Each row is followed by its class number.
[ -4 -34 -70 -12 -43 -17   9   0 -15  -8  -7 -27 -14  -5   0 -26  30  85
  18  -7  -5   3 -23  -7 -18 -64  19 -35  39   2  31 -15   2  54 -22  -4
   5] -> 8
[ 73   1 -58 -15  64  12 -33 -21 -26 -22 -54 -33  26  13  14  13  -8  95
  32 -27  -4 -52  23   5  -1 -25  27  28   5  -6  -1 -50  10  20   7  13
  10] -> 2
[ 72  -5  -2  -8  22  28 -11 -33 -29  -4 -46 -45  20  -1  10  -4  19  87
  35  -6 -19 -21  10   7 -29  -6   1  39  12  -1  18 -38  -6  12   4   6
  11] -> 4
[ 80  -1 -34   4  70  16 -21 -20 -27 -15 -56 -14  25   7  16   1  -7 101
  22 -32  14 -56  17   6   6 -34  27  30  14   5 -12 -49  -4  19  -7  13
   4] -> 5
[ 92 -10 -13  -1  39  38  13 -26 -17 -12 -62 -34  27  -1  11  -3  16  85
  35 -23 -18 -24  -2   6 -25  -1  18  36  18   8  16 -54 -20  17   9  12
   8] -> 5
[ -4 -29 -27 -13 -25 -18  22  10  13 -16  -7  -8  -2   5  -1 -22  28  66
  19   6 -11  15 -27  -1  11 -78  11  -8  24   0  58 -31  -3  37 -26  -4
  15] -> 6
[ 86  -4 -15  -9  26  32  -3 -30 -14 -19 -52 -41  32  11   4 -12  27  84
  41  -5  -2 -20   5  -2 -21 -11   8  27  20   1  15 -50 -11  11   1  11
  16] -> 0
[ -7 -31 -47  -8 -29 -21  22   6 -11 -18  -9 -18   5  -6  -1 -29  28  69
  25  19 -15  15 -41  -4   2 -66  29 -14  20   0  64 -20   0  62  -3  -4
  20] -> 2
[ -4 -25 -52   2 -13 -24  17  -4  -4 -15 -12   2  -4  -4 -15 -34  31  89
  16   5 -28   9 -14   1  -1 -81  35 -18  21   4  56 -29   5  58 -31 -10
  20] -> 7
[ 80  -2 -24   0  45  30   3 -35 -14 -12 -61 -33  37   5   8  -4  20  96
  34 -16 -32 -14  19   8 -31 -12  14  35  24   7  17 -45  -4   2 -18   6
  28] -> 7
[ -7 -28 -72  -7 -51 -10  -9   4   8 -21 -13 -26   1 -15   4 -38  23  95
  26  -9 -20   9 -34  -3  -3 -49  24 -28  44  -7  32 -19   0  60 -26 -12
   2] -> 3
[  6 -37 -54  10 -28  -5  20   2 -11 -22 -10 -14  -5 -14  18 -31  30  83
  19 -22  -8   9 -24  -6   0 -56  23 -35  47  -1  30 -22  -7  46 -22  -3
   3] -> 5
[ 80   9 -64 -16  54  16 -46 -22 -16 -15 -58 -29  19  14  17  -3 -11 105
  27 -33   1 -51  22   7  -4 -18  24  26   9  -6  -8 -54  -4  23  -4  10
   4] -> 3
[ 85   0 -25 -14  36  31  -8 -34  -7 -15 -58 -33  29   5  14  -9  29  88
  42 -10  -2 -23  14   2 -20 -15  13  27   7   0  10 -54 -16  20   2  15
  16] -> 0
[ -8 -29 -45  -4 -20 -17   6   9 -13 -15   1   0   2  -5  -2 -36  27  61
  15  18  -6  10 -27  -4  14 -75  16  -3  27   0  55 -24  -6  63 -43  -7
  -2] -> 1
[ 74  12 -51  -2  66  14 -27 -21 -21 -11 -55 -20  23   1   5  -6  -3 111
  19 -26 -12 -46  36   7 -10 -27  24  30   5   6  -2 -49  15  20 -16   3
  10] -> 7
[ -7 -31 -41 -14 -46 -15  22   3 -15 -17   2 -10  -8   9 -18 -22  26  63
  22   9 -14   1 -37  -7 -14 -64  28 -20  24  -4  56 -21  -2  62 -19  -5
  10] -> 8
[  0 -27 -59 -12 -23 -16  21  -1 -14 -20  -5 -11   2  -4   2 -29  28  70
  25  12 -20   8 -29  -8   4 -63  30 -13  15  -4  54 -24  -5  57  -5  -4
  15] -> 2
[ 63   7 -31  -7  62   9 -45 -25 -37  -4 -45 -27  16   7  27  -2  -3 103
  24 -23   8 -54  33   5  -2 -24  11  26   8  -7 -10 -40   7  20 -10   7
   0] -> 4
[  5 -27 -30  -2 -33 -26  23  18   6 -16 -10 -11  -5   4  -2 -31  30  67
  16   9 -16  16 -33  -6   4 -69  11 -11  22   3  57 -26  -7  42 -20  -2
  12] -> 6
[ 89 -13  -6  -2  42  35  17 -30 -14 -14 -57 -35  33   8  15  -4  15  81
  31 -18  -9 -23  -3   6 -20  -9  13  38  22   8  21 -51 -20  13   1   9
  15] -> 5
[ -6 -36 -74 -11 -32 -13   3   8 -15 -23 -13 -28  -9 -12  10 -23  25  82
  27  -9 -19   7 -26  -2  -4 -53  25 -33  38  -7  39 -20   8  51  -4  -5
   4] -> 2
[ 69  14 -68 -10  58  14 -44 -18 -14 -14 -51 -30  27  17  16  -8 -12 105
  26 -31  -1 -54  18  10   4 -28  28  31   7  -9 -10 -50   3  24  -9   8
   0] -> 3
[-14 -30 -22 -18 -27 -21   8 -11 -18  -3  -2  -8  -9   4   6 -36  31  71
  24  14 -13   6 -28  -1   3 -69  17  -9  21  -7  52 -18  -7  54 -30 -11
   8] -> 4
[ 69   4 -54 -13  65  16 -24 -29 -13  -8 -50 -34  18  22  -6  13   7  86
  22 -29   5 -57  20   4 -13 -33  23  21   4   3 -11 -52   4  20  -8  14
   9] -> 8
[ 87  -4 -33 -12  36  34  -5 -29 -15  -9 -52 -34  26  -7  15  -7  25  75
  25  -6 -23 -21  18   6 -20 -10  -2  39  16  -1  24 -57 -19  24 -12   9
  10] -> 1
[ 75  10 -50   1  67  12 -34 -28 -19 -15 -54 -17  23   0   8   1   2 113
  17 -29 -14 -49  42   6  -5 -27  27  23   8   3  -2 -51  11  19 -27   6
  12] -> 7
[ 80   8 -43  -8  62  16 -33 -21 -24 -22 -51 -31  25  25  21  -3   4  94
  33 -24  23 -46  25   1  -1 -32  18  16  14  -9 -15 -52   3   8  -4  14
   4] -> 0
[ 92  -3 -32 -15  38  30  -4 -32 -14 -10 -55 -32  28   1  13  -8  23  76
  22  -2 -21 -24  17   6 -15 -15  -5  41  24  -1  21 -61 -17  15 -13   8
  17] -> 1
[ -7 -28 -68   8 -36 -11   3   2 -10 -17 -10 -12  -8 -25   3 -30  26  92
  17 -10 -23  14  -9  -6 -17 -54  22 -36  34  -1  38 -16  21  47 -29 -10
   7] -> 7
[-15 -30 -44   3 -40 -17  -6  -2 -17  -4  -2 -22  -4 -25  11 -32  35  89
  25  -1 -16  11 -20  -7  -8 -55  15 -36  37 -11  36 -16   2  57 -21  -8
   3] -> 4
[ -2 -36 -56   0 -32 -17  11  10   4 -20  -6 -29 -10 -14  17 -20  33  80
  21 -12 -14  20 -17  -7  -6 -59   4 -34  36  -5  42 -26   1  40 -20  -4
   1] -> 6
[ 82  16 -52  -9  60  18 -32 -22 -19 -18 -48 -35  30  18  13  -3   4  94
  30 -23  14 -42  21   0   0 -26  21  23   8  -7 -14 -59  12  14   0  16
   2] -> 0
[ 72   9 -48  -7  68  17 -40 -17 -22 -19 -53 -28  28  17  20  -3   2 100
  33 -21  24 -51  25   3   1 -34  20  21   9  -5 -20 -51   8  13  -4  12
   3] -> 0
[ -2 -41 -50  15 -37  -5  10  11 -10 -25 -13 -16   0 -25   7 -23  24  87
  24 -15  -8   8 -38  -7  -6 -50  28 -34  43   0  29 -19  -1  56 -19  -4
  -5] -> 5
[  1 -31 -33  -3 -32 -15   6   2 -13 -19  -8  -1   2  -9  -3 -37  33  68
  23  20 -11   9 -28  -3   9 -69  13  -8  38  -3  52 -23 -12  61 -41  -7
   4] -> 1
[ 60   7 -30  -8  61  14 -45 -28 -24   0 -44 -27  23   3  21   0   3 103
  27 -24   2 -52  31   5  -1 -27  13  35   3  -5  -7 -45   7  21  -9   8
   3] -> 4
[ -4 -33 -72  -1 -41  -8  -5   8 -14 -18  -7 -13  -4 -29  10 -37  34  82
  21   2 -17  10 -20  -8  -1 -53   7 -26  46  -9  28 -24  -2  59 -29 -10
  -8] -> 1
[  6 -35 -53  15 -39  -8  17   3 -15 -23  -9 -12  -4 -25  13 -27  26  82
  22 -13  -4   9 -31 -11  -7 -53  26 -38  34  -3  31 -17  -2  55 -14  -1
   1] -> 5
[ -4 -35 -39  -7 -38 -24  20   0  -3 -11  -2  -6   0  14 -20 -26  35  68
  15   7 -15   4 -36  -7  -7 -71  31 -15  19   3  58 -20 -12  60 -25  -3
  10] -> 8
[  0 -27 -72  -2 -34 -12  -5   4 -14 -23  -4 -19  -6 -18  17 -37  35  79
  17  -4 -13   7 -13  -6   6 -62   8 -23  44 -10  28 -22   2  57 -40  -7
  -3] -> 1
[ -4 -31 -33  -4 -27 -13  13   2  -6 -17  -4  -4   5 -16  -4 -41  34  70
  16  26 -14  12 -30   0  11 -67  11  -4  31   0  62 -26  -7  75 -34 -12
   2] -> 1
[ -5 -33 -47 -11 -26 -19  20   3 -10 -18  -7 -11   6   5  -5 -24  25  64
  28  17 -17   9 -39  -3   5 -74  33 -16  22  -5  60 -23  -9  48 -13  -3
  15] -> 2
[ -2 -31 -56   2 -34 -17  10  17   3 -27  -2 -29 -13  -5  20 -22  27  73
   9 -13  -7  12 -17  -4   0 -69   1 -35  36  -5  42 -20  11  34 -27  -4
   2] -> 6
[ 68   9 -58  -4  70  12 -33 -24 -18  -8 -53 -19  15  -5  12  -6   3 114
  14 -28 -10 -49  44   7  -4 -31  25  26   7  10  -2 -48  14  23 -25   3
   8] -> 7
[ 69   8 -57  -7  53  10 -28 -25 -22  -9 -44 -29  24  13  -1  11   3  98
  25 -26  -4 -57  20   2 -13 -34  30  28   2  -2  -9 -47   4  32  -7  13
   4] -> 8
[ 65   5 -36  -7  63  13 -42 -29 -38  -8 -44 -29  14   8  26   4   1  99
  25 -23   8 -50  34   4  -8 -28  12  28   2  -6  -7 -43   7  19  -8  10
   5] -> 4
[  1 -33 -29 -13 -21 -20  23  11  10 -16 -11 -19  -4  15   2 -22  25  66
  18   5  -5  14 -29   3   5 -84   6 -10  27   1  60 -29  -3  33 -25  -3
  15] -> 6
[ -9 -30 -60  -5 -33 -13  -2   3  -6 -22  -6 -16  -6  -4  12 -35  34  84
  28  -4  10  17 -24  -7   5 -66  21 -45  44  -8  27 -21   9  47 -21  -3
   0] -> 0
[ 67   5 -68 -12  68  17 -33 -15 -14 -19 -49 -34  31  10  19  10  -8  94
  25 -33  -4 -56  27   8   1 -33  26  30   3  -5  -3 -50  13  23   2  11
   4] -> 2
[ 82  -9 -29 -18  37  26  -1 -29 -13 -17 -59 -43  31  10  13   7  16  76
  36 -11 -21 -24   5   6 -21 -12  17  34   8   1  32 -48 -12  15   4  14
  24] -> 2
[ -3 -37 -65  -5 -38 -14  -1   4 -12 -18 -12 -16  -7 -20  10 -35  32  78
  19   6 -11  11 -23  -3   0 -65   5 -25  49  -6  35 -23  -1  57 -36  -8
   0] -> 1
[  0 -32 -21   0 -15 -22  22  15   7 -17  -4 -15   2  10   1 -23  31  64
  13  11  -6  12 -26  -1   9 -79  10 -11  15   1  69 -30 -11  39 -27  -3
  15] -> 6
[ -2 -29 -58  -3 -37 -13  -1   3 -11 -26 -10 -26  -9  -9  13 -37  41  85
  30  -2   5   9 -22 -11  -3 -57  18 -38  43  -6  24 -21   4  50 -21  -4
   3] -> 0
[ -3 -36 -52  -6 -36 -16   6  11  10 -18 -15 -27 -10 -17  12 -17  31  81
  21 -12 -16  13 -19  -3  -7 -62   5 -31  42  -1  41 -26   2  43 -28  -4
   8] -> 6
[ 82   6 -46 -14  64   9 -39 -24 -25 -16 -56 -22  19  18  15  -4   1 101
  32 -20  25 -50  27   0   1 -32  20  17  10  -4 -17 -54   1  18  -3  14
   1] -> 0
[ -6 -29 -72  -3 -43 -15   9  -1  -4 -14  -2 -30  -7  -8  -3 -20  36  80
  14  -6 -20   4 -28 -10 -16 -60  25 -34  35  -5  34 -21   4  55 -22  -5
   1] -> 8
[ 90  -1 -39 -12  34  31   0 -24 -14 -15 -57 -42  33   3   5   5  15  84
  42 -14 -25 -24   9   3 -25 -12  22  31   3   0  22 -53 -13  18  18  16
  21] -> 2
[ 75  14 -52 -10  65  15 -35 -17 -15 -17 -49 -28  21  20  19  -5   3  93
  30 -27  18 -45  24   0   1 -31  21  21  12  -6 -16 -58  11  17   1  14
  -1] -> 0
[ -5 -27 -50  -4 -34 -22  21   2  -1 -13   1 -14   2  13 -19 -23  32  68
  16   7 -18   6 -38  -7  -7 -72  33 -18  20  -2  54 -26  -5  58 -19  -4
   9] -> 8
[ -4 -31 -66   1 -38 -13  -6   5  -9 -17  -8  -8  -2 -32  11 -34  33  78
  13   4 -15   8 -15  -5   4 -58   6 -26  43  -7  38 -23   2  64 -35  -7
   3] -> 1
[-10 -30 -73  -9 -32 -10   7   9 -12 -22  -9 -24  -9 -25  19 -29  27  79
  22  -3 -16   9 -23  -6  -4 -48  22 -29  25  -3  43 -18   9  66   0  -6
   3] -> 2
[ 78   7 -45 -12  72   5 -28 -14  -5 -13 -50 -30  18  20  24  10  -1  93
  20 -35   4 -48  37   5   4 -37   5  31   1  -3  -2 -59   3   6  -7  14
  10] -> 6
[ -3 -29 -49 -16 -28 -20  10   0 -11 -12  -3   5  -1   4   2 -41  31  63
  20  19 -10   3 -22  -4  15 -83  14  -6  27  -9  46 -26 -17  52 -46  -9
   7] -> 1
[-21 -29 -43  -3 -41 -13 -11   3 -20 -11  -5 -19 -10 -20  12 -28  26  87
  27   0 -13   6 -26  -5  -9 -54  14 -28  39 -11  30 -12  13  53 -22  -9
   1] -> 4
[ 84  -8 -46 -21  34  32   3 -29 -12 -16 -59 -51  26   5  21   5  15  79
  32 -12 -24 -24   8   7 -28  -7   9  29   7  -3  26 -52  -8  12  18  10
  25] -> 2
[ -4 -29 -43  -9 -45 -22  21  -1  -9 -11   5 -13  -6   9 -15 -25  30  63
  12  11 -11   1 -34  -9  -8 -70  27 -20  17  -5  56 -19  -1  54 -23  -3
   7] -> 8
[  1 -41 -55  11 -35  -5  23   7 -10 -23 -11 -16  -3 -17  14 -31  29  83
  20 -16  -8  12 -34  -5  -6 -55  23 -36  43  -1  32 -20  -8  50 -17  -6
  -1] -> 5
[ 70   6 -59 -13  68  17 -39 -18 -22 -13 -51 -18  21   2  20  -7   4  94
  20 -21  -1 -51  32   8   8 -32   9  43  14  -2  -9 -55   1  29 -21   6
  -5] -> 1
[ -2 -28 -66   3 -37  -6   4   8 -20 -21  -8 -15  -8 -34  13 -35  33  75
  20   9 -17  17 -26   1  -8 -55   9 -28  45  -4  39 -20   0  71 -29  -7
  -9] -> 1
